Below are the code and all the weights of a small trained network. Each question names an input and a target symbol and asks about switching units off, where a switched-off unit gives its printed mean instead of its output.

import numpy as np


def w(rows, s, z=0):
    codes = np.array(rows[::2]) - 128.0
    scale = np.full(codes.shape[1], s)
    scale[-1] = z or s
    return codes * scale


def f(y):
    return y / 2 * (1 + np.tanh(0.7978845608 * (y + 0.044715 * y**3)))


def softmax(a):
    e = np.exp(a - a.max(-1, keepdims=True))
    return e / e.sum(-1, keepdims=True)


def log_softmax(a):
    a = a - a.max(-1, keepdims=True)
    return a - np.log(np.exp(a).sum(-1, keepdims=True))


def net(x, mask):
    ids = ['αηπσφω'.index(c) for c in x.split()]
    T = len(ids)
    res = E[ids] + P[:T]
    u = 0
    for l in range(2):
        r = res
        for j in range(2):
            rows = slice(2 * j, 2 * j + 2)
            q, k, v = (r @ M[l][rows].T for M in (Q, K, V))
            z = softmax(np.where(np.tri(T) > 0, q @ k.T / 2**0.5, -1e9)) @ v
            o = O[l][rows]
            res = res + np.where(mask[u + j], z, o[:, -1]) @ o[:, :-1]
        u += 2
        y = f(res @ A[l][:, :-1].T + A[l][:, -1])
        res = res + np.where(mask[u : u + 8], y, B[l][:, -1]) @ B[l][:, :-1]
        u += 8
    return log_softmax(res[-1] @ U[:, :-1].T + U[:, -1])


Q, K, V, O, A, B = {}, {}, {}, {}, {}, {}
E = w([
[172,55,89,94,145,124,216,128],'α',
[99,74,107,126,120,225,114,124],'η',
[122,133,112,129,189,186,61,159],'π',
[155,72,151,72,72,129,121,174],'σ',
[146,57,106,153,190,82,127,202],'φ',
[199,204,160,254,96,99,116,97],'ω',
],0.009)
P = w([
[138,122,71,74,157,192,106,153],'0',
[85,87,157,40,193,145,79,101],'1',
[83,166,86,96,138,198,155,235],'2',
[138,46,199,119,219,164,138,84],'3',
[134,101,6,24,146,151,2,127],'4',
[80,192,230,154,183,231,225,217],'5',
[149,102,122,82,187,212,32,109],'6',
],0.0036)
Q[0] = w([
[229,75,32,138,116,112,23,70],'0.h0',
[151,49,249,114,204,110,110,48],'0.h0',
[62,56,99,100,136,127,161,149],'0.h1',
[121,39,92,156,117,188,254,241],'0.h1',
],0.053)
K[0] = w([
[169,193,240,243,127,133,209,98],'0.h0',
[156,253,50,224,42,132,162,168],'0.h0',
[154,172,74,183,155,80,90,132],'0.h1',
[194,245,119,233,15,185,133,133],'0.h1',
],0.043)
V[0] = w([
[165,141,90,166,192,42,193,133],'0.h0',
[70,188,86,179,252,147,64,150],'0.h0',
[161,73,106,109,147,201,128,216],'0.h1',
[132,139,118,117,138,103,125,95],'0.h1',
],0.016)
O[0] = w([
[146,215,163,103,147,172,206,254,172],'0.h0',
[65,251,87,37,228,82,113,51,173],'0.h0',
[196,153,176,103,206,178,66,133,254],'0.h1',
[105,135,157,136,122,127,150,145,99],'0.h1',
],0.0076,0.0078)
A[0] = w([
[100,136,140,172,77,76,108,114,102],'0.n0',
[90,83,146,65,65,74,192,92,42],'0.n1',
[78,133,171,55,38,76,108,127,43],'0.n2',
[121,100,97,60,78,164,242,59,45],'0.n3',
[109,77,112,125,155,23,190,152,121],'0.n4',
[108,93,110,160,78,126,134,168,103],'0.n5',
[102,143,167,78,76,98,140,118,70],'0.n6',
[7,130,96,133,58,209,141,75,3],'0.n7',
],0.017,0.005)
B[0] = w([
[147,181,91,107,123,161,140,163,131],'0.n0',
[144,149,104,96,123,138,146,209,172],'0.n1',
[165,109,144,100,56,153,22,182,134],'0.n2',
[168,129,39,102,98,253,184,70,184],'0.n3',
[79,88,69,215,154,107,163,179,253],'0.n4',
[95,148,127,148,168,157,100,93,197],'0.n5',
[165,105,87,98,78,134,64,144,124],'0.n6',
[58,132,249,153,150,129,205,91,147],'0.n7',
],0.014,0.0037)
Q[1] = w([
[194,137,200,65,119,95,23,147],'1.h0',
[94,43,73,139,52,105,177,145],'1.h0',
[46,163,149,161,157,159,130,184],'1.h1',
[56,92,91,195,79,57,254,118],'1.h1',
],0.052)
K[1] = w([
[183,120,198,221,93,20,74,182],'1.h0',
[151,3,75,118,178,185,73,121],'1.h0',
[97,53,169,172,124,145,205,131],'1.h1',
[68,176,233,104,200,118,75,20],'1.h1',
],0.044)
V[1] = w([
[206,130,59,199,119,101,134,57],'1.h0',
[33,62,158,82,137,150,170,208],'1.h0',
[151,180,230,220,193,74,92,103],'1.h1',
[18,86,21,153,65,37,156,254],'1.h1',
],0.0036)
O[1] = w([
[100,190,165,128,93,155,185,67,96],'1.h0',
[167,103,172,38,145,115,69,103,152],'1.h0',
[198,182,174,96,181,66,149,80,141],'1.h1',
[3,102,115,97,149,172,54,140,2],'1.h1',
],0.0024,0.0063)
A[1] = w([
[160,36,182,93,81,151,126,200,133],'1.n0',
[140,42,143,130,39,113,107,146,124],'1.n1',
[82,165,146,189,82,64,94,27,113],'1.n2',
[96,86,104,102,125,37,33,32,105],'1.n3',
[208,250,159,213,66,91,120,88,107],'1.n4',
[151,26,164,148,71,133,82,94,56],'1.n5',
[117,112,167,94,85,146,167,82,77],'1.n6',
[111,178,71,81,135,59,94,63,2],'1.n7',
],0.013,0.012)
B[1] = w([
[83,100,193,134,37,122,143,112,254],'1.n0',
[203,178,154,137,212,86,87,102,184],'1.n1',
[165,152,105,109,137,137,120,207,143],'1.n2',
[158,103,60,121,87,210,197,88,213],'1.n3',
[134,212,50,175,60,90,134,99,167],'1.n4',
[91,109,30,143,201,65,155,192,193],'1.n5',
[130,136,124,126,108,51,88,46,136],'1.n6',
[42,118,248,168,126,43,91,38,151],'1.n7',
],0.014,0.0074)
U = w([
[204,74,75,115,108,166,159,90,18],'α',
[83,127,145,111,138,104,121,27,23],'η',
[108,205,162,3,216,139,106,177,254],'π',
[141,80,189,128,41,141,106,149,164],'σ',
[94,60,106,199,159,51,103,144,133],'φ',
[146,177,97,167,83,89,115,109,103],'ω',
],0.0033,0.0037)

Each question gives the input, a string of symbols that net reads in full, and the target symbol t.
The units are the heads (2 rows each of Q, K, V and O) and the neurons (one row each of A and B). Each row of codes is followed by its name. A weight is (code - 128) times the scale printed after its matrix; where a second scale follows, it is the last column's (O, A, B and U).
mask holds one flag per unit, layer by layer, with each layer's heads first. A switched-off unit (its flag False) gives its mean, the last column of its rows in O or B, instead of its output. The means were averaged over made-up inputs and are rounded, as every weight is.
A unit's drop is (log p(t) with every unit on - log p(t) with that unit switched off) / (log p(t) with every unit on - log p(t) with every unit switched off).
The circuit of an input: a set's keep is (log p(t) with only the set's units on - log p(t) with every unit switched off) / (log p(t) with every unit on - log p(t) with every unit switched off). Starting from the 12 units with the biggest drops (on a tie, the unit counted first), units are removed one at a time, each time the one whose removal leaves the highest keep (on an exact tie, the one counted first), for as long as the keep stays at least 0.8.
units of the circuit, in order: the units of the circuit, biggest drop first
top k neurons: the k neurons with the biggest drops, biggest first
top k neurons in layer l: the k neurons of layer l with the biggest drops, biggest first
drop when u is switched off: that unit's drop, to one decimal
input φ ω α σ η, target η: units of the circuit, in order => 0.h1; 0.n7; 1.n6
input φ η φ σ π π, target η: top neuron => 1.n7
input φ φ η α π, target σ: units of the circuit, in order => 0.h0; 1.n0
input ω φ φ φ σ ω, target φ: units of the circuit, in order => 0.h0; 1.n5
input σ α φ φ α α α, target σ: units of the circuit, in order => 0.h0; 1.n0
input φ φ φ π η π, target α: units of the circuit, in order => 0.h0; 1.n3
input φ ω φ φ σ, target σ: top 3 neurons => 1.n0; 0.n1; 0.n2
input φ σ φ π φ, target η: units of the circuit, in order => 0.h0; 1.n7
input φ φ η π η, target η: units of the circuit, in order => 0.h0; 1.n7
input η φ σ α ω σ, target σ: top 4 neurons => 0.n1; 0.n2; 1.n0; 0.n0
input φ φ π σ, target η: units of the circuit, in order => 1.n7; 0.h0
input η φ α ω, target ω: units of the circuit, in order => 1.n4; 0.n4
input ω φ η α φ, target φ: units of the circuit, in order => 0.h1; 0.n4
input φ φ σ σ σ η, target φ: units of the circuit, in order => 0.h0; 1.n5
input φ α φ φ π φ, target η: top neuron in layer 1 => 1.n7
input σ σ α, target φ: units of the circuit, in order => 0.h0; 1.n5
input φ π η σ π σ, target η: units of the circuit, in order => 0.h0; 1.n7
input σ φ φ ω α ω, target σ: top 2 neurons => 1.n0; 0.n4
input φ σ α ω η φ ω, target π: top 2 neurons in layer 1 => 1.n0; 1.n3
input φ α ω φ α ω, target σ: top 2 neurons in layer 1 => 1.n0; 1.n5
input σ σ η φ, target α: top neuron => 1.n3
input φ ω φ α φ ω, target π: drop when 1.n3 is switched off => 0.1
input ω φ σ η α, target α: drop when 0.h1 is switched off => 1.3
input φ φ η η σ, target α: drop when 0.h0 is switched off => 1.4
